Here is a tiny trained network, its code and every weight. The questions are about switching its units off for an input and a class, where a switched-off unit gives its printed mean instead of its output.

import numpy as np


def w(rows, s, z=0):
    codes = np.array(rows[::2]) - 128.0
    scale = np.full(codes.shape[1], s)
    scale[-1] = z or s
    return codes * scale


def f(y):
    return np.maximum(y, 0)


def log_softmax(a):
    a = a - a.max(-1, keepdims=True)
    return a - np.log(np.exp(a).sum(-1, keepdims=True))


def net(x, mask):
    res = np.array(x, float).reshape(1, 5) / 4 @ E
    y = f(res @ A[0][:, :-1].T + A[0][:, -1])
    res = res + np.where(mask, y, B[0][:, -1]) @ B[0][:, :-1]
    return log_softmax(res[-1] @ U[:, :-1].T + U[:, -1])


A, B = {}, {}
E = w([
[56,206,61,147,37,80,142,81,190,67,124,170],'x0',
[175,128,66,198,128,56,29,135,85,162,1,136],'x1',
[95,80,164,186,73,196,99,244,230,144,109,192],'x2',
[124,223,121,34,89,107,148,207,52,208,108,221],'x3',
[140,227,255,193,205,71,189,165,120,73,85,142],'x4',
],0.0069)
A[0] = w([
[175,111,79,199,148,57,62,121,103,149,40,152,71],'n0',
[129,84,154,192,138,148,117,89,160,94,147,55,78],'n1',
[189,94,197,134,170,131,154,172,101,153,123,77,75],'n2',
[140,175,123,57,166,110,152,51,65,124,111,90,86],'n3',
[162,155,104,113,172,90,161,57,71,120,136,83,50],'n4',
[162,118,133,143,111,126,118,84,161,86,130,141,80],'n5',
[133,86,122,208,126,143,127,71,159,76,143,69,96],'n6',
[172,69,178,112,222,170,100,198,86,205,127,86,106],'n7',
[131,175,239,169,199,70,186,150,150,87,76,141,89],'n8',
[64,175,91,154,87,115,165,92,171,90,112,134,88],'n9',
[115,124,162,225,198,141,155,103,154,62,106,86,105],'n10',
[156,151,185,148,156,89,170,110,115,77,117,131,22],'n11',
[120,95,139,204,121,155,102,180,146,129,159,168,2],'n12',
[72,142,24,117,47,103,113,80,170,71,137,147,114],'n13',
[188,81,157,102,215,183,132,173,82,148,127,115,98],'n14',
[69,114,177,187,101,195,88,216,203,188,128,187,35],'n15',
[147,168,107,99,153,57,156,60,93,97,156,94,82],'n16',
[134,220,184,181,148,82,152,183,126,118,105,90,27],'n17',
[146,170,123,83,138,103,137,42,98,135,126,64,80],'n18',
[82,120,184,58,119,213,202,110,177,80,180,125,69],'n19',
[69,186,104,132,77,71,146,134,156,84,106,126,66],'n20',
[103,132,145,66,144,137,199,134,136,111,212,124,53],'n21',
[172,127,128,128,113,64,83,122,132,135,94,146,38],'n22',
[128,120,126,107,185,86,116,111,77,148,163,87,85],'n23',
[125,187,115,62,88,114,175,206,90,205,94,168,39],'n24',
[142,110,114,222,112,50,63,117,104,152,78,103,75],'n25',
[128,77,127,169,138,134,142,103,151,73,106,76,80],'n26',
[110,130,171,94,126,172,154,115,150,76,211,118,53],'n27',
[143,171,136,107,178,92,147,40,91,95,121,83,91],'n28',
[109,124,166,92,163,159,180,128,167,99,195,121,56],'n29',
[129,212,190,78,141,88,152,185,79,162,102,233,83],'n30',
[64,200,125,178,86,66,160,99,164,46,115,159,119],'n31',
[104,116,170,208,107,147,108,234,186,133,134,158,63],'n32',
[131,78,166,213,161,132,102,68,194,69,134,61,57],'n33',
[141,60,119,72,154,159,63,156,97,172,162,94,84],'n34',
[139,175,185,174,205,124,159,166,114,100,113,124,81],'n35',
[159,113,101,197,132,90,49,146,80,142,54,134,56],'n36',
[94,116,186,85,110,162,204,133,123,96,213,113,60],'n37',
[144,186,125,42,111,114,134,161,105,177,90,200,14],'n38',
[137,121,92,69,155,92,135,50,84,137,143,112,112],'n39',
[151,82,121,223,167,131,101,67,190,55,116,77,84],'n40',
[88,168,147,167,134,89,149,127,138,91,124,152,86],'n41',
[99,106,163,92,125,158,223,94,149,128,175,126,66],'n42',
[151,92,157,138,171,131,140,135,99,193,138,115,3],'n43',
[109,128,133,104,147,158,204,128,141,119,153,123,13],'n44',
[102,32,3,30,41,174,62,62,153,208,155,95,97],'n45',
[66,187,71,136,68,103,140,101,148,84,125,176,90],'n46',
[125,86,148,160,95,180,128,212,190,113,93,175,60],'n47',
],0.0069,0.0027)
B[0] = w([
[83,203,108,179,191,114,49,66,140,137,166,163,216],'n0',
[118,124,102,90,90,138,158,124,104,133,128,183,201],'n1',
[195,85,152,128,163,92,165,92,142,138,143,118,188],'n2',
[94,122,99,141,88,97,141,175,165,67,80,97,207],'n3',
[80,135,78,151,102,106,155,159,163,82,87,101,201],'n4',
[136,99,129,111,122,123,141,120,106,110,133,156,151],'n5',
[108,109,98,55,107,135,174,147,65,153,130,169,206],'n6',
[171,54,125,144,178,60,194,110,153,141,141,148,220],'n7',
[160,155,208,144,74,220,101,88,128,195,95,72,238],'n8',
[186,86,154,140,173,85,173,103,135,142,149,138,183],'n9',
[133,129,124,50,78,182,129,132,76,163,129,143,214],'n10',
[141,151,154,152,90,181,107,118,130,163,114,77,180],'n11',
[113,123,101,140,108,113,151,144,134,89,101,96,165],'n12',
[213,66,205,151,169,97,176,109,154,163,156,121,199],'n13',
[188,62,151,131,182,63,183,114,162,128,151,139,199],'n14',
[77,127,76,149,102,82,152,164,177,62,66,84,215],'n15',
[102,116,88,158,105,104,146,173,177,86,75,106,203],'n16',
[160,154,149,120,83,195,92,84,113,170,99,89,199],'n17',
[83,109,88,153,91,101,138,164,175,83,77,93,193],'n18',
[109,183,93,165,168,108,72,83,116,138,117,146,206],'n19',
[176,78,150,119,154,106,155,99,136,138,131,135,181],'n20',
[83,181,103,159,166,112,85,76,136,121,146,160,185],'n21',
[99,130,113,129,166,140,112,90,141,132,133,146,158],'n22',
[111,91,114,141,115,100,139,139,154,106,109,111,177],'n23',
[95,108,81,41,99,129,164,111,86,118,126,194,210],'n24',
[90,187,98,160,181,101,57,68,110,127,159,169,201],'n25',
[107,117,87,87,108,137,155,135,65,129,142,162,184],'n26',
[120,158,103,146,163,112,78,78,126,125,132,161,182],'n27',
[107,143,108,136,100,117,125,170,148,85,88,89,209],'n28',
[116,165,123,157,148,104,70,88,118,134,136,157,181],'n29',
[92,120,108,58,86,171,165,114,73,159,136,168,233],'n30',
[213,53,167,159,167,87,165,113,144,157,162,112,215],'n31',
[87,134,86,160,95,110,148,164,161,55,60,60,202],'n32',
[83,98,107,66,83,141,169,152,64,127,126,195,223],'n33',
[204,92,169,139,120,139,136,92,132,160,120,108,187],'n34',
[147,132,157,144,113,183,120,115,125,168,116,90,201],'n35',
[103,167,115,164,173,117,72,84,143,134,133,169,203],'n36',
[92,160,110,158,172,116,76,87,145,141,128,164,194],'n37',
[105,107,79,67,98,137,151,118,82,122,147,167,197],'n38',
[95,129,89,148,88,132,139,167,168,90,85,67,191],'n39',
[98,118,95,53,105,132,152,139,72,142,133,199,226],'n40',
[181,114,159,154,116,163,131,110,131,164,140,107,173],'n41',
[99,185,94,163,174,120,82,78,124,135,134,168,182],'n42',
[161,103,132,134,144,98,160,99,152,134,119,137,159],'n43',
[118,142,104,151,144,121,96,94,126,147,113,139,156],'n44',
[168,171,223,151,59,254,108,88,104,197,92,70,254],'n45',
[173,61,165,118,168,87,174,106,140,151,150,137,193],'n46',
[84,127,71,151,106,101,146,176,195,63,68,72,197],'n47',
],0.0067,0.0096)
U = w([
[84,119,91,5,81,132,168,131,40,129,125,211,117],'0',
[76,132,84,169,88,82,143,177,216,52,76,41,116],'1',
[93,188,107,182,220,91,2,70,132,132,137,186,119],'2',
[180,146,205,143,67,219,103,98,114,174,109,51,118],'3',
[228,62,169,138,195,42,197,107,163,139,143,134,122],'4',
[131,137,142,122,134,126,124,149,123,124,151,113,249],'5',
[140,145,178,111,156,105,97,189,116,89,154,122,104],'6',
[121,146,161,129,145,103,111,197,125,119,194,111,106],'7',
],0.0095,0.012)

Each question gives the input, the list of numbers given to net, and the class t.
The units are the neurons (one row each of A and B). Each row of codes is followed by its name. A weight is (code - 128) times the scale printed after its matrix; where a second scale follows, it is the last column's (A, B and U).
mask holds one flag per neuron, in row order. A switched-off neuron (its flag False) gives its mean, the last column of its row in B, instead of its output. The means were averaged over made-up inputs and are rounded, as every weight is.
A unit's drop is (log p(t) with every unit on - log p(t) with that unit switched off) / (log p(t) with every unit on - log p(t) with every unit switched off).
The circuit of an input: a set's keep is (log p(t) with only the set's units on - log p(t) with every unit switched off) / (log p(t) with every unit on - log p(t) with every unit switched off). Starting from the 12 units with the biggest drops (on a tie, the unit counted first), units are removed one at a time, each time the one whose removal leaves the highest keep (on an exact tie, the one counted first), for as long as the keep stays at least 0.8.
units of the circuit, in order: the units of the circuit, biggest drop first
most important unit: the unit with the biggest drop
top k neurons: the k neurons with the biggest drops, biggest first
drop when u is switched off: that unit's drop, to one decimal
input [-4,-4,0,1,6], class 3: units of the circuit, in order -> [n8]
input [5,4,1,0,6], class 3: units of the circuit, in order -> [n8, n17]
input [-5,2,7,-5,-7], class 1: top 3 neurons -> [n15, n47, n8]
input [7,8,1,0,-7], class 2: top 4 neurons -> [n0, n25, n36, n8]
input [8,7,-4,-4,1], class 4: top 4 neurons -> [n13, n31, n46, n9]
input [-4,8,-7,6,-2], class 2: top 2 neurons -> [n0, n36]
input [-6,-6,5,3,1], class 2: top 2 neurons -> [n19, n37]
input [-5,-2,5,3,-5], class 1: units of the circuit, in order -> [n15, n47]
input [4,0,-2,0,-3], class 4: top 2 neurons -> [n8, n13]
input [-7,3,3,-4,-6], class 4: top 4 neurons -> [n7, n14, n8, n17]
input [-8,-7,-6,-3,-7], class 4: top 2 neurons -> [n14, n7]
input [-6,7,1,-7,4], class 0: top 2 neurons -> [n33, n40]
input [7,6,-6,1,6], class 4: top 2 neurons -> [n31, n46]
input [8,1,-7,-3,-5], class 4: most important unit -> n13
input [5,1,-4,-7,6], class 0: top 2 neurons -> [n40, n33]
input [2,-3,-6,-1,6], class 1: top 2 neurons -> [n45, n16]
input [5,-1,1,-6,-8], class 3: top 2 neurons -> [n45, n13]
input [-1,7,3,-4,-8], class 3: top 2 neurons -> [n45, n34]
input [-4,6,3,-6,6], class 0: top 4 neurons -> [n33, n40, n10, n45]
input [-7,1,1,-7,6], class 0: most important unit -> n33
input [-5,1,7,-2,6], class 1: drop when n15 is switched off -> 0.7
input [3,-7,2,4,-2], class 2: drop when n11 is switched off -> 0.0
input [-8,-5,-5,1,2], class 4: drop when n7 is switched off -> 0.1
input [5,2,3,0,-7], class 3: drop when n45 is switched off -> 1.1
